Where the symbols take the points:
ra: Z113->Z945, Z972->Z58, Z605->Z758, Z928->Z975, Z369->Z530, Z24->Z853, Z685->Z272, Z407->Z220, Z840->Z453, Z607->Z803, Z793->Z690, Z249->Z777, Z822->Z427, Z259->Z494, Z792->Z555, Z58->Z929, Z590->Z737, Z864->Z925, Z845->Z743, Z791->Z443, Z558->Z115, Z435->Z63, Z847->Z650, Z158->Z791, Z494->Z556, Z296->Z163, Z933->Z96, Z198->Z822, Z322->Z934, Z690->Z933, Z183->Z517, Z966->Z979, Z772->Z792, Z945->Z568, Z973->Z435, Z921->Z416, Z803->Z187, Z741->Z294, Z924->Z328, Z923->Z840, Z991->Z420, Z568->Z807, Z667->Z646, Z814->Z771, Z758->Z478, Z653->Z910, Z377->Z720, Z777->Z924, Z979->Z653, Z187->Z113, Z807->Z127, Z439->Z814, Z987->Z978, Z865->Z407, Z699->Z320, Z80->Z605, Z704->Z591, Z794->Z523, Z237->Z994, Z934->Z24, Z523->Z237, Z862->Z607, Z771->Z862, Z307->Z160, Z335->Z923, Z555->Z409, Z855->Z335, Z478->Z519, Z650->Z966, Z361->Z326, Z326->Z987, Z301->Z419, Z81->Z377, Z443->Z913, Z240->Z301, Z127->Z741, Z328->Z794, Z115->Z921, Z457->Z816, Z824->Z865, Z96->Z855, Z323->Z439, Z199->Z174, Z248->Z899, Z646->Z183, Z63->Z939, Z385->Z477, Z910->Z307, Z174->Z558, Z593->Z54, Z913->Z315, Z397->Z667, Z294->Z847, Z978->Z683, Z315->Z793, Z420->Z240, Z477->Z369, Z476->Z322, Z939->Z229, Z595->Z385, Z720->Z973, Z427->Z361, Z929->Z864, Z899->Z772, Z591->Z617, Z853->Z455, Z743->Z972, Z54->Z397, Z370->Z215, Z416->Z158, Z453->Z248, Z409->Z476, Z302->Z616, Z32->Z323, Z517->Z824, Z617->Z198, Z519->Z259, Z683->Z991, Z220->Z296, Z837->Z685, Z994->Z590, Z556->Z302, Z737->Z699, Z925->Z370, Z455->Z81, Z306->Z457, Z816->Z80, Z616->Z837, Z419->Z928, Z229->Z593, Z160->Z845, Z320->Z199, Z975->Z32, Z530->Z249, Z215->Z306, Z163->Z704, Z272->Z595
gi: Z113->Z272, Z972->Z320, Z605->Z315, Z928->Z605, Z369->Z409, Z24->Z419, Z685->Z248, Z407->Z650, Z840->Z822, Z607->Z616, Z793->Z220, Z249->Z322, Z822->Z743, Z259->Z96, Z792->Z978, Z58->Z199, Z590->Z973, Z864->Z558, Z845->Z737, Z791->Z517, Z558->Z54, Z435->Z771, Z847->Z777, Z158->Z183, Z494->Z855, Z296->Z979, Z933->Z163, Z198->Z845, Z322->Z240, Z690->Z296, Z183->Z127, Z966->Z328, Z772->Z987, Z945->Z595, Z973->Z814, Z921->Z667, Z803->Z837, Z741->Z530, Z924->Z24, Z923->Z198, Z991->Z215, Z568->Z385, Z667->Z568, Z814->Z494, Z758->Z793, Z653->Z523, Z377->Z323, Z777->Z934, Z979->Z794, Z187->Z685, Z807->Z477, Z439->Z259, Z987->Z864, Z865->Z847, Z699->Z63, Z80->Z913, Z704->Z910, Z794->Z455, Z237->Z377, Z934->Z301, Z523->Z81, Z862->Z302, Z771->Z556, Z307->Z994, Z335->Z617, Z555->Z683, Z855->Z591, Z478->Z690, Z650->Z924, Z361->Z58, Z326->Z929, Z301->Z816, Z81->Z32, Z443->Z824, Z240->Z457, Z127->Z369, Z328->Z853, Z115->Z397, Z457->Z791, Z824->Z294, Z96->Z704, Z323->Z519, Z199->Z229, Z248->Z361, Z646->Z807, Z63->Z862, Z385->Z792, Z910->Z237, Z174->Z593, Z593->Z187, Z913->Z865, Z397->Z945, Z294->Z249, Z978->Z925, Z315->Z407, Z420->Z306, Z477->Z555, Z476->Z420, Z939->Z607, Z595->Z772, Z720->Z439, Z427->Z972, Z929->Z174, Z899->Z326, Z591->Z307, Z853->Z928, Z743->Z699, Z54->Z113, Z370->Z921, Z416->Z646, Z453->Z427, Z409->Z991, Z302->Z923, Z32->Z478, Z517->Z741, Z617->Z160, Z519->Z933, Z683->Z370, Z220->Z966, Z837->Z453, Z994->Z720, Z556->Z335, Z737->Z435, Z925->Z115, Z455->Z975, Z306->Z158, Z816->Z443, Z616->Z840, Z419->Z80, Z229->Z803, Z160->Z590, Z320->Z939, Z975->Z758, Z530->Z476, Z215->Z416, Z163->Z653, Z272->Z899
zo: Z113->Z54, Z972->Z427, Z605->Z928, Z928->Z853, Z369->Z127, Z24->Z924, Z685->Z187, Z407->Z315, Z840->Z616, Z607->Z939, Z793->Z758, Z249->Z294, Z822->Z840, Z259->Z439, Z792->Z385, Z58->Z361, Z590->Z160, Z864->Z987, Z845->Z198, Z791->Z457, Z558->Z864, Z435->Z737, Z847->Z865, Z158->Z306, Z494->Z814, Z296->Z690, Z933->Z519, Z198->Z923, Z322->Z249, Z690->Z478, Z183->Z158, Z966->Z220, Z772->Z595, Z945->Z397, Z973->Z590, Z921->Z370, Z803->Z229, Z741->Z517, Z924->Z650, Z923->Z302, Z991->Z409, Z568->Z667, Z667->Z921, Z814->Z973, Z758->Z975, Z653->Z163, Z377->Z237, Z777->Z847, Z979->Z296, Z187->Z593, Z807->Z646, Z439->Z720, Z987->Z772, Z865->Z913, Z699->Z743, Z80->Z419, Z704->Z96, Z794->Z979, Z237->Z910, Z934->Z777, Z523->Z653, Z862->Z63, Z771->Z435, Z307->Z591, Z335->Z556, Z555->Z477, Z855->Z494, Z478->Z32, Z650->Z407, Z361->Z248, Z326->Z899, Z301->Z934, Z81->Z523, Z443->Z816, Z240->Z322, Z127->Z183, Z328->Z966, Z115->Z925, Z457->Z240, Z824->Z443, Z96->Z259, Z323->Z377, Z199->Z58, Z248->Z685, Z646->Z416, Z63->Z699, Z385->Z568, Z910->Z704, Z174->Z929, Z593->Z174, Z913->Z80, Z397->Z115, Z294->Z824, Z978->Z792, Z315->Z605, Z420->Z476, Z477->Z807, Z476->Z530, Z939->Z320, Z595->Z945, Z720->Z994, Z427->Z453, Z929->Z326, Z899->Z272, Z591->Z855, Z853->Z328, Z743->Z822, Z54->Z558, Z370->Z683, Z416->Z215, Z453->Z837, Z409->Z369, Z302->Z862, Z32->Z81, Z517->Z791, Z617->Z335, Z519->Z323, Z683->Z555, Z220->Z793, Z837->Z803, Z994->Z307, Z556->Z771, Z737->Z845, Z925->Z978, Z455->Z794, Z306->Z420, Z816->Z301, Z616->Z607, Z419->Z24, Z229->Z199, Z160->Z617, Z320->Z972, Z975->Z455, Z530->Z741, Z215->Z991, Z163->Z933, Z272->Z113
de: Z113->Z987, Z972->Z803, Z605->Z966, Z928->Z220, Z369->Z306, Z24->Z315, Z685->Z929, Z407->Z853, Z840->Z320, Z607->Z427, Z793->Z794, Z249->Z816, Z822->Z939, Z259->Z307, Z792->Z921, Z58->Z187, Z590->Z556, Z864->Z945, Z845->Z862, Z791->Z249, Z558->Z595, Z435->Z923, Z847->Z419, Z158->Z530, Z494->Z160, Z296->Z81, Z933->Z237, Z198->Z63, Z322->Z443, Z690->Z523, Z183->Z476, Z966->Z975, Z772->Z115, Z945->Z978, Z973->Z335, Z921->Z477, Z803->Z361, Z741->Z240, Z924->Z605, Z923->Z699, Z991->Z183, Z568->Z683, Z667->Z555, Z814->Z617, Z758->Z979, Z653->Z323, Z377->Z96, Z777->Z80, Z979->Z32, Z187->Z326, Z807->Z991, Z439->Z591, Z987->Z397, Z865->Z24, Z699->Z616, Z80->Z650, Z704->Z720, Z794->Z478, Z237->Z259, Z934->Z913, Z523->Z519, Z862->Z822, Z771->Z198, Z307->Z814, Z335->Z737, Z555->Z416, Z855->Z590, Z478->Z653, Z650->Z928, Z361->Z593, Z326->Z54, Z301->Z865, Z81->Z933, Z443->Z777, Z240->Z824, Z127->Z420, Z328->Z758, Z115->Z385, Z457->Z294, Z824->Z934, Z96->Z994, Z323->Z704, Z199->Z685, Z248->Z174, Z646->Z409, Z63->Z840, Z385->Z370, Z910->Z439, Z174->Z272, Z593->Z899, Z913->Z924, Z397->Z792, Z294->Z301, Z978->Z667, Z315->Z328, Z420->Z517, Z477->Z215, Z476->Z791, Z939->Z453, Z595->Z925, Z720->Z855, Z427->Z229, Z929->Z113, Z899->Z558, Z591->Z973, Z853->Z793, Z743->Z607, Z54->Z772, Z370->Z807, Z416->Z369, Z453->Z199, Z409->Z158, Z302->Z743, Z32->Z163, Z517->Z322, Z617->Z435, Z519->Z910, Z683->Z646, Z220->Z455, Z837->Z58, Z994->Z494, Z556->Z845, Z737->Z302, Z925->Z568, Z455->Z690, Z306->Z741, Z816->Z847, Z616->Z972, Z419->Z407, Z229->Z248, Z160->Z771, Z320->Z837, Z975->Z296, Z530->Z457, Z215->Z127, Z163->Z377, Z272->Z864
ki: Z113->Z174, Z972->Z840, Z605->Z24, Z928->Z924, Z369->Z646, Z24->Z847, Z685->Z229, Z407->Z80, Z840->Z862, Z607->Z699, Z793->Z928, Z249->Z517, Z822->Z302, Z259->Z377, Z792->Z945, Z58->Z453, Z590->Z591, Z864->Z899, Z845->Z335, Z791->Z420, Z558->Z326, Z435->Z160, Z847->Z443, Z158->Z991, Z494->Z720, Z296->Z758, Z933->Z32, Z198->Z556, Z322->Z741, Z690->Z975, Z183->Z215, Z966->Z315, Z772->Z113, Z945->Z558, Z973->Z307, Z921->Z978, Z803->Z320, Z741->Z158, Z924->Z865, Z923->Z771, Z991->Z477, Z568->Z115, Z667->Z925, Z814->Z994, Z758->Z853, Z653->Z690, Z377->Z653, Z777->Z824, Z979->Z793, Z187->Z199, Z807->Z921, Z439->Z237, Z987->Z272, Z865->Z816, Z699->Z198, Z80->Z934, Z704->Z519, Z794->Z220, Z237->Z163, Z934->Z294, Z523->Z296, Z862->Z737, Z771->Z590, Z307->Z96, Z335->Z814, Z555->Z568, Z855->Z439, Z478->Z455, Z650->Z913, Z361->Z837, Z326->Z685, Z301->Z249, Z81->Z979, Z443->Z240, Z240->Z530, Z127->Z416, Z328->Z407, Z115->Z987, Z457->Z476, Z824->Z457, Z96->Z323, Z323->Z523, Z199->Z427, Z248->Z803, Z646->Z370, Z63->Z845, Z385->Z397, Z910->Z933, Z174->Z361, Z593->Z58, Z913->Z301, Z397->Z864, Z294->Z791, Z978->Z595, Z315->Z419, Z420->Z369, Z477->Z667, Z476->Z127, Z939->Z743, Z595->Z54, Z720->Z910, Z427->Z616, Z929->Z248, Z899->Z187, Z591->Z259, Z853->Z650, Z743->Z923, Z54->Z929, Z370->Z792, Z416->Z683, Z453->Z607, Z409->Z807, Z302->Z435, Z32->Z794, Z517->Z306, Z617->Z494, Z519->Z81, Z683->Z385, Z220->Z605, Z837->Z939, Z994->Z704, Z556->Z973, Z737->Z617, Z925->Z772, Z455->Z966, Z306->Z409, Z816->Z322, Z616->Z63, Z419->Z777, Z229->Z972, Z160->Z855, Z320->Z822, Z975->Z328, Z530->Z183, Z215->Z555, Z163->Z478, Z272->Z593
za: Z113->Z326, Z972->Z607, Z605->Z650, Z928->Z407, Z369->Z215, Z24->Z913, Z685->Z58, Z407->Z24, Z840->Z699, Z607->Z822, Z793->Z328, Z249->Z457, Z822->Z63, Z259->Z910, Z792->Z115, Z58->Z803, Z590->Z494, Z864->Z113, Z845->Z771, Z791->Z530, Z558->Z272, Z435->Z335, Z847->Z301, Z158->Z369, Z494->Z307, Z296->Z455, Z933->Z523, Z198->Z435, Z322->Z791, Z690->Z794, Z183->Z409, Z966->Z928, Z772->Z558, Z945->Z987, Z973->Z855, Z921->Z385, Z803->Z427, Z741->Z420, Z924->Z80, Z923->Z737, Z991->Z646, Z568->Z978, Z667->Z792, Z814->Z591, Z758->Z966, Z653->Z32, Z377->Z933, Z777->Z816, Z979->Z975, Z187->Z361, Z807->Z683, Z439->Z704, Z987->Z54, Z865->Z934, Z699->Z302, Z80->Z847, Z704->Z377, Z794->Z758, Z237->Z519, Z934->Z443, Z523->Z478, Z862->Z198, Z771->Z617, Z307->Z439, Z335->Z590, Z555->Z921, Z855->Z994, Z478->Z979, Z650->Z419, Z361->Z229, Z326->Z593, Z301->Z824, Z81->Z690, Z443->Z249, Z240->Z517, Z127->Z991, Z328->Z605, Z115->Z595, Z457->Z741, Z824->Z322, Z96->Z237, Z323->Z163, Z199->Z837, Z248->Z199, Z646->Z555, Z63->Z923, Z385->Z925, Z910->Z323, Z174->Z685, Z593->Z248, Z913->Z777, Z397->Z772, Z294->Z240, Z978->Z397, Z315->Z924, Z420->Z183, Z477->Z370, Z476->Z158, Z939->Z840, Z595->Z864, Z720->Z96, Z427->Z939, Z929->Z187, Z899->Z174, Z591->Z720, Z853->Z315, Z743->Z862, Z54->Z899, Z370->Z568, Z416->Z477, Z453->Z320, Z409->Z416, Z302->Z845, Z32->Z296, Z517->Z476, Z617->Z973, Z519->Z653, Z683->Z667, Z220->Z853, Z837->Z972, Z994->Z259, Z556->Z160, Z737->Z556, Z925->Z945, Z455->Z793, Z306->Z127, Z816->Z294, Z616->Z743, Z419->Z865, Z229->Z453, Z160->Z814, Z320->Z616, Z975->Z220, Z530->Z306, Z215->Z807, Z163->Z81, Z272->Z929

In the rows, zero is written as 491.

The rows follow the links: the fewer symbols apart two points are, the more alike their rows tend to be.

Some points and rows for them; each showing differs a little:
Z335: [ 702  251  402  915  229  508  553  696  553  575  413  313  654  647  574  802  808  677  542  410  478  608  246  198  489  587  223  642  692  387  573  508  627  402  544  340  553  591  520  731  502   90  614  451  623]
Z792: [ 217  604  399  364  740  384  770  674  216  393  580  450  354  472  546  409  174  428  657  502  454  369  655  680  425  505  629  586  342  785  411  419  171  128  347  820  276  571  262  643  391  770  359  540  524]
Z127: [ 445  534  563  141  814  622  380  268  487  521  687  767  196  369  568   50  346  420  257  699  544  397  543  818  625  732  551  284  560  302  267  426  363  664  474  490  494  554  458  286  427  683  658  607  459]
Z494: [ 552  183  582  742  354  247  409  715  346  579  167  370  704  534  380  866  695  575  363  467  389  579  350  145  434  323  308  466  494  404  784  488  487  415  516  377  675  403  499  630  432  133  219  578  690]
Z994: [ 494  385  685  593  337  205  293  590  475  553  113  479  771  464  314  808  676  489  259  484  367  487  493   94  399  201  478  398  363  425  806  471  532  524  459  325  626  281  629  446  542  282  134  570  559]
Z420: [ 464  499  551  193  833  477  373  295  359  510  516  693  172  362  626   40  235  315  345  819  551  438  411  857  382  630  438  283  395  443  320  605  421  598  458  544  582  462  483  286  342  757  404  529  443]
Z81: [ 782  411  372  716  134  643  431  368  721  481  518  279  637  584  395  663  649  578  840  265  601  788  287  456  480  370  395  651  577  525  583  692  839  717  723  375  705  375  550  475  593  326  579  210  419]
Z476: [ 469  482  541  221  840  433  400  311  320  508  486  672  177  358  609   38  212  310  385  832  564  464  394  878  340  603  411  308  372  459  355  643  425  594  457  567  603  435  486  292  325  776  327  507  437]
Z777: [ 552  427  375  306  442  714  455  223  564  380  832  374  411  459  219  451  324  558  852  152  606  761  560  850  738  412  671  549  556  592  466  542  513  766  810  580  674  351  313  399  596  565  586  321  406]
Z845: [ 668  603  426  859  172  634  556  593  811  538  454  437  680  624  713  666  855  585  483  462  488  458  358  151  476  598  367  664  677  395  459  488  781  478  420  270  370  669  712  623  592  259  808  404  436]
Z929: [ 453  598  414  581  598  682  633  590  566  547  685  626  386  553  787  366  634  579  283  617  499  257  539  426  638  879  447  547  720  310  240  297  384  326  355  451  194  843  533  598  472  433  947  662  518]
Z704: [ 528  633  688  516  205  394  248  396  755  525  223  540  826  456  293  715  736  450  283  406  426  461  589  112  463  162  616  407  386  399  716  487  710  688  474  266  533  283  758  296  666  391  356  478  388]
Z328: [ 611  213  658  352  581  315  187  293  375  558  300  547  428  383  313  388  408  392  350  639  539  680  293  605  395  359  358  276  372  355  668  682  590  802  634  391  914  198  522  282  391  452  126  481  530]
Z556: [ 690  301  385  941  236  565  559  677  591  574  436  330  637  654  628  776  818  667  547  408  492  578  269  189  502  599  216  666  698  397  556  507  665  438  531  326  509  633  545  731  501  117  694  451  588]
Z435: [ 703  434  388  929  184  594  568  635  724  577  435  383  673  648  666  718  837  648  530  429  499  521  294  181  463  626  299  665  721  384  497  499  728  453  489  294  453  663  643  691  555  184  779  411  521]
Z991: [ 411  513  495  148  775  711  449  295  489  490  845  702  213  423  481  168  382  511  312  517  553  408  622  808  792  763  607  369  650  312  255  329  276  644  553  526  451  606  382  370  491  590  775  650  485]
Z24: [ 546  476  587  159  460  631  192   86  663  476  661  629  480  370  177  374  455  497  394  350  569  625  601  674  727  378  681  305  504  331  531  466  561  954  726  393  709  277  506  172  628  531  547  469  387]
Z616: [ 323  837  613  601  386  323  587  696  589  504  198  539  740  516  605  660  626  406  296  586  345  209  664   66  323  313  609  515  311  577  557  377  508  236  174  464  183  532  709  520  557  564  396  558  409]
Z864: [ 355  849  530  442  685  485  598  555  519  517  447  682  382  474  877  196  439  338  304  838  477  168  542  484  315  676  501  464  420  502  256  452  467  311  159  531  151  696  651  469  430  764  640  560  384]
Z807: [ 362  472  394  247  711  715  620  419  392  439  918  557  280  477  417  347  351  605  506  358  534  458  712  785  852  724  667  477  650  450  275  265  181  480  581  635  379  637  231  523  494  553  771  624  551]
Z910: [ 560  659  670  520  163  426  246  353  792  520  284  536  828  455  323  717  730  466  344  391  428  479  591  137  483  168  635  421  395  409  712  489  756  719  501  263  544  286  775  311  690  400  437  425  357]
Z791: [ 493  395  443  320  778  398  504  404  228  459  476  473  196  397  564  170  129  319  679  688  572  591  329  924  273  509  395  444  334  646  434  735  445  498  524  698  668  394  361  415  317  776  200  364  488]
Z58: [ 334  388  411  634  580  490  745  838  293  498  589  439  525  580  531  706  596  688  432  385  383  366  631  324  675  673  476  588  655  490  453  211  154   98  406  607  265  732  293  819  424  286  638  743  697]
Z837: [ 245  475  494  621  545  306  708  869  258  484  372  424  615  557  482  779  530  570  407  439  338  302  681  211  492  436  555  561  436  605  564  235  151   42  300  625  220  611  378  753  446  398  371  703  649]
Z407: [ 553  398  689  183  520  505  134  144  577  498  488  656  475  347  230  339  451  432  276  506  535  622  515  618  602  348  585  216  434  266  595  537  581  937  667  344  796  240  569  155  557  513  359  510  435]
Z816: [ 543  361  328  352  504  631  548  332  413  359  780  302  344  497  283  426  227  509  980  225  612  782  480  929  605  447  565  626  496  715  464  632  474  616  760  690  692  382  228  478  511  626  465  287  465]
Z443: [ 529  370  319  372  536  607  556  364  374  375  741  287  326  489  329  424  210  504  976  277  623  776  453  936  535  437  527  610  476  729  472  663  486  584  743  714  685  380  232  495  477  630  419  278  470]
Z822: [ 411  895  597  647  323  376  539  648  706  513  218  562  753  507  659  643  687  421  294  615  387  202  631   63  304  359  593  536  364  527  543  423  634  320  192  385  167  557  799  487  594  569  505  512  364]
Z530: [ 460  473  544  231  827  402  423  332  284  498  460  632  167  366  610   46  168  293  448  822  543  497  366  882  310  594  401  324  358  497  362  673  436  561  455  595  631  428  454  320  314  802  295  483  464]
Z803: [ 251  449  471  623  553  334  726  868  244  494  441  439  594  562  491  772  543  607  418  426  354  319  664  230  559  500  530  566  501  563  538  221  147   64  335  624  266  643  322  780  435  358  420  716  661]
Z617: [ 679  192  423  895  279  462  548  727  493  574  378  313  653  630  561  816  785  670  539  408  463  634  261  199  483  538  219  621  681  404  615  518  580  417  547  349  595  562  492  732  468   75  550  497  674]
Z519: [ 675  633  525  598   80  590  325  298  887  505  454  443  773  519  339  702  723  516  571  285  530  592  492  264  526  272  611  553  507  462  626  564  863  775  606  282  568  336  705  346  711  387  586  305  332]
Z174: [ 442  544  403  598  566  697  659  632  546  552  699  615  405  567  751  415  643  629  303  551  477  294  530  408  673  872  445  540  763  328  246  262  341  330  367  442  207  859  488  652  458  378  960  684  576]
Z667: [ 247  515  363  335  721  484  779  625  224  396  720  425  327  481  450  453  221  518  716  377  473  452  684  740  612  565  639  591  464  741  387  370  124  197  471  824  305  599  182  657  430  661  484  562  586]
Z215: [ 390  504  468  174  760  735  478  309  467  488  876  690  256  425  474  210  378  549  368  486  572  422  641  811  814  759  638  375  665  362  246  307  246  606  565  546  418  634  358  403  466  594  809  641  510]
Z301: [ 543  387  335  340  475  683  540  291  467  362  788  307  374  476  245  475  277  542  948  194  617  764  512  903  639  437  603  597  523  670  462  588  487  679  790  656  674  381  272  452  570  594  539  274  455]

Each walk starts at a row. The symbols on each line, taken left to right, move it on to the next point.
Answer with the point's row; about right is enough.
new walk
[ 296  798  624  601  417  264  579  741  527  512  193  531  737  501  588  696  591  416  305  584  343  197  683   50  317  303  614  522  296  603  580  362  460  176  187  498  170  544  694  524  550  564  368  569  461]
gi de	[ 244  643  572  583  483  238  645  816  350  484  248  470  697  520  525  745  555  474  340  495  311  229  700  134  389  348  600  513  322  611  612  317  295  101  228  596  193  552  524  654  493  491  299  635  546]
de za	[ 242  595  553  601  519  233  679  831  305  486  283  442  661  522  503  766  538  518  359  489  310  254  679  161  414  362  585  525  354  634  602  299  238   73  248  600  213  562  463  687  476  468  299  681  590]
new walk
[ 273  767  600  599  443  256  617  752  456  499  206  505  733  503  570  700  554  425  347  564  334  203  700   96  332  315  621  507  317  612  588  354  396  142  180  537  186  529  636  584  520  550  331  616  470]
ra de ra	[ 444  704  466  529  631  663  610  564  607  553  638  685  372  526  850  286  601  520  239  710  491  214  522  432  540  849  438  497  663  317  211  338  433  347  289  443  183  829  595  545  462  526  920  624  462]
de ra de	[ 229  572  389  370  746  442  782  677  192  389  608  423  344  495  503  453  186  465  683  460  451  384  674  713  485  514  622  586  394  784  405  413  146  158  385  823  274  565  240  649  396  736  390  555  543]
new walk
[ 541  214  614  700  342  218  375  695  391  584  143  416  733  525  343  845  691  558  326  487  379  562  400  117  401  301  334  456  438  404  798  488  485  429  500  365  666  346  516  597  452  178  142  576  652]
zo de de de	[ 642  671  427  842  180  625  553  597  847  529  424  458  694  621  708  645  848  561  473  494  500  406  392  126  428  566  389  653  655  414  433  475  815  456  395  271  305  643  753  584  608  311  819  405  420]
de ki de ki	[ 690  530  392  878  177  630  559  634  777  556  471  411  673  637  694  695  845  600  518  463  508  484  341  167  474  611  336  673  691  375  479  502  763  458  461  287  403  669  664  641  563  211  798  411  476]
new walk
[ 311  483  355  271  709  653  685  503  321  413  889  483  297  485  391  396  307  601  615  304  510  492  721  790  812  644  682  540  596  567  333  296  145  399  572  725  363  621  186  587  480  591  693  610  579]
de za	[ 320  465  378  269  718  695  646  457  354  419  911  528  285  481  412  382  311  606  569  312  518  454  725  789  840  702  677  511  644  510  296  275  149  435  589  671  365  633  192  572  480  569  757  611  580]
ra za za za	[ 290  464  360  301  727  619  709  527  292  392  861  469  309  498  401  425  300  590  646  312  510  468  730  798  763  635  675  564  586  616  332  307  133  333  554  748  344  608  173  602  477  594  653  615  588]
new walk
[ 388  396  384  619  569  572  728  773  376  526  674  460  465  590  603  628  609  690  406  432  416  347  572  358  723  758  444  601  714  422  375  200  200  191  427  538  239  802  320  789  438  277  772  716  667]
de ki ra	[ 453  653  431  544  613  683  634  575  598  550  638  668  387  560  839  314  633  546  263  672  495  260  529  429  612  865  443  539  707  315  225  312  417  356  307  440  198  842  563  591  454  472  947  643  516]
ki ra za za	[ 428  440  393  622  595  656  688  704  454  522  728  535  414  599  675  521  616  670  360  482  450  324  563  401  722  846  442  569  768  352  294  244  269  263  405  487  216  829  392  735  448  303  910  716  630]
new walk
[ 372  503  435  182  746  722  531  342  448  453  900  657  266  450  444  246  359  586  387  414  547  437  680  796  840  736  645  415  665  378  249  293  221  588  580  585  404  635  313  446  480  567  818  647  524]
gi ki	[ 268  475  346  326  715  568  728  586  251  385  819  433  304  499  423  449  271  560  676  308  480  465  703  765  723  618  666  592  549  677  360  314  107  285  539  773  339  618  152  648  447  621  597  588  569]
za ki gi	[ 265  761  492  385  729  338  715  644  298  433  428  541  367  466  697  277  245  347  494  720  436  254  599  601  280  522  562  512  281  723  354  476  307  160  214  726  230  593  475  531  398  868  360  520  457]
new walk
[ 558  481  544  175  436  676  225   84  674  447  703  583  468  394  172  401  453  495  459  300  574  667  635  700  770  378  713  366  547  356  513  471  565  932  749  393  705  294  493  210  639  527  581  429  407]
ki de ra	[ 584  321  707  222  565  403  128  181  494  549  390  647  470  347  252  340  447  410  243  577  516  622  426  578  498  333  494  210  411  289  644  588  584  892  636  351  834  198  567  185  491  482  230  513  471]
gi za za gi	[ 546  507  486  204  434  726  324  117  662  421  782  505  470  406  191  420  422  538  622  207  601  699  609  763  793  391  708  446  564  434  498  465  548  879  809  460  672  335  426  261  647  544  635  386  383]
new walk
[ 705  384  377  904  211  592  545  652  669  566  457  314  655  662  651  743  826  675  546  412  493  569  279  182  485  599  264  676  710  390  510  501  698  432  515  301  478  649  581  708  513  138  733  428  560]
gi gi ki	[ 585  150  531  793  348  292  445  761  351  557  216  334  690  570  406  854  702  609  415  453  390  592  319  163  433  399  261  510  501  408  762  497  495  398  538  372  667  415  476  672  443   98  251  569  686]
ki zo	[ 516  319  686  625  331  195  319  609  426  559  101  457  763  486  318  796  690  505  262  483  362  530  458  115  399  225  417  396  369  399  812  476  524  490  470  328  645  324  580  497  490  252  142  594  588]
new walk
[ 586  278  676  260  563  363  139  210  459  546  346  632  456  362  293  349  428  378  274  601  510  634  393  605  461  341  457  218  373  302  641  624  569  848  642  357  874  196  548  206  455  500  174  509  493]
de ra	[ 785  190  375  694  277  517  422  451  512  490  464  258  502  559  398  612  519  551  862  361  591  851  182  592  392  410  271  608  530  557  607  750  735  660  745  438  844  331  443  551  469  327  385  241  531]
zo ra ki	[ 783  337  365  728  166  610  441  387  682  466  512  250  599  590  399  664  591  567  861  262  597  813  264  503  468  396  369  663  582  542  595  726  812  720  739  405  760  378  521  518  580  316  533  225  461]
new walk
[ 496  879  557  694  241  461  533  600  798  518  281  544  757  549  698  618  740  426  317  580  410  245  570   71  327  428  558  553  436  489  484  429  720  366  222  353  177  596  828  486  620  511  632  470  344]
za gi ra ki	[ 568  832  497  744  214  551  530  565  839  541  341  537  730  560  744  605  805  478  370  554  454  301  500   76  375  479  497  600  534  454  460  460  760  419  285  302  216  628  831  489  618  457  738  419  368]
de ra de	[ 283  417  450  620  557  376  734  867  232  493  489  418  572  563  503  756  545  628  412  403  360  353  648  287  605  567  491  596  551  557  518  229  124   89  356  629  260  660  288  789  442  322  484  717  690]
